Below are the code and all the weights of a small trained network. Each question names an input and a class and asks about switching units off, where a switched-off unit gives its printed mean instead of its output.

import numpy as np


def w(rows, s, z=0):
    codes = np.array(rows[::2]) - 128.0
    scale = np.full(codes.shape[1], s)
    scale[-1] = z or s
    return codes * scale


def norm(h):
    return h / np.sqrt((h * h).mean(-1, keepdims=True) + 1e-5)


def f(y):
    return np.maximum(y, 0)


def log_softmax(a):
    a = a - a.max(-1, keepdims=True)
    return a - np.log(np.exp(a).sum(-1, keepdims=True))


def net(x, mask):
    res = np.array(x, float).reshape(1, 2) / 4 @ E
    u = 0
    for l in range(3):
        y = f(norm(res) @ A[l][:, :-1].T + A[l][:, -1])
        res = res + np.where(mask[u : u + 11], y, B[l][:, -1]) @ B[l][:, :-1]
        u += 11
    return log_softmax(norm(res)[-1] @ U[:, :-1].T + U[:, -1])


A, B = {}, {}
E = w([
[11,134,2],'x0',
[109,113,224],'x1',
],0.0066)
A[0] = w([
[112,49,60,158],'L0N1',
[120,130,93,121],'L0N2',
[118,148,83,77],'L0N3',
[64,58,134,99],'L0N4',
[138,176,128,5],'L0N5',
[71,148,94,125],'L0N6',
[196,185,121,232],'L0N7',
[163,114,99,22],'L0N8',
[102,71,237,192],'L0N9',
[138,102,107,73],'L0N10',
[168,254,82,125],'L0N11',
],0.0097,0.0013)
B[0] = w([
[178,173,175,221],'L0N1',
[82,132,72,177],'L0N2',
[91,45,168,187],'L0N3',
[77,158,149,187],'L0N4',
[167,129,143,130],'L0N5',
[91,140,110,220],'L0N6',
[106,175,107,207],'L0N7',
[134,76,1,147],'L0N8',
[111,183,94,254],'L0N9',
[134,116,62,140],'L0N10',
[210,99,90,195],'L0N11',
],0.0077,0.0049)
A[1] = w([
[40,48,5,122],'L1N1',
[112,177,141,115],'L1N2',
[156,73,158,99],'L1N3',
[19,134,154,48],'L1N4',
[106,89,57,191],'L1N5',
[254,93,11,138],'L1N6',
[239,97,216,93],'L1N7',
[191,37,243,107],'L1N8',
[222,76,47,6],'L1N9',
[106,205,88,148],'L1N10',
[206,47,56,32],'L1N11',
],0.0088,0.0022)
B[1] = w([
[203,171,111,254],'L1N1',
[65,48,124,163],'L1N2',
[48,104,105,133],'L1N3',
[140,180,66,187],'L1N4',
[214,105,241,200],'L1N5',
[10,138,46,225],'L1N6',
[195,83,93,189],'L1N7',
[97,56,107,164],'L1N8',
[21,3,107,178],'L1N9',
[217,53,196,205],'L1N10',
[3,25,121,171],'L1N11',
],0.006,0.0069)
A[2] = w([
[211,85,73,219],'L2N1',
[96,154,150,133],'L2N2',
[117,172,73,115],'L2N3',
[134,3,118,251],'L2N4',
[142,98,175,126],'L2N5',
[146,107,63,163],'L2N6',
[46,210,125,100],'L2N7',
[168,92,176,118],'L2N8',
[56,155,122,146],'L2N9',
[109,17,93,64],'L2N10',
[88,104,124,174],'L2N11',
],0.014,0.0034)
B[2] = w([
[120,109,107,255],'L2N1',
[143,160,113,153],'L2N2',
[140,65,161,194],'L2N3',
[58,177,160,246],'L2N4',
[115,54,126,165],'L2N5',
[143,162,121,212],'L2N6',
[178,159,164,198],'L2N7',
[75,108,156,181],'L2N8',
[149,150,166,190],'L2N9',
[107,180,93,202],'L2N10',
[137,254,126,171],'L2N11',
],0.012,0.0083)
U = w([
[53,38,204,196],'0',
[228,229,190,195],'1',
[158,72,114,34],'2',
[160,88,123,12],'3',
[151,92,119,23],'4',
[50,230,33,188],'5',
[152,116,127,15],'6',
[248,100,28,164],'7',
],0.017,0.011)

Each question gives the input, the list of numbers given to net, and the class t.
The units are the neurons (one row each of A and B). Each row of codes is followed by its name. A weight is (code - 128) times the scale printed after its matrix; where a second scale follows, it is the last column's (A, B and U).
mask holds one flag per neuron, layer by layer. A switched-off neuron (its flag False) gives its mean, the last column of its row in B, instead of its output. The means were averaged over made-up inputs and are rounded, as every weight is.
A unit's drop is (log p(t) with every unit on - log p(t) with that unit switched off) / (log p(t) with every unit on - log p(t) with every unit switched off).
top k neurons: the k neurons with the biggest drops, biggest first
k most important neurons of layer l: the k neurons of layer l with the biggest drops, biggest first
drop when u is switched off: that unit's drop, to one decimal
input [-1,4], class 0: top 4 neurons -> [L1N6; L1N10; L0N3; L0N6]
input [-2,5], class 0: top neuron -> [L1N6]
input [3,-2], class 7: top 2 neurons -> [L1N1; L2N4]
input [8,-6], class 7: top 2 neurons -> [L1N1; L2N4]
input [8,-1], class 7: top 3 neurons -> [L1N1; L2N4; L1N6]
input [-7,-2], class 0: top 2 neurons -> [L1N1; L0N11]
input [-8,-4], class 5: top 2 neurons -> [L0N1; L1N5]
input [-1,8], class 1: top 4 neurons -> [L0N9; L1N5; L0N11; L0N1]
input [3,1], class 1: top 2 neurons -> [L0N11; L0N4]
input [5,-4], class 7: 4 most important neurons of layer 0 -> [L0N6; L0N1; L0N8; L0N2]
input [8,-3], class 7: top 3 neurons -> [L1N1; L2N4; L1N9]
input [-4,-1], class 0: 2 most important neurons of layer 0 -> [L0N11; L0N7]
input [5,1], class 1: 3 most important neurons of layer 0 -> [L0N11; L0N4; L0N6]
input [-4,8], class 0: most important neuron of layer 1 -> [L1N6]
input [5,-3], class 7: drop when L1N1 is switched off -> 0.5
input [8,-2], class 7: drop when L1N1 is switched off -> 0.5
input [4,-1], class 7: drop when L2N4 is switched off -> 0.4
input [-7,3], class 0: drop when L2N9 is switched off -> 0.0
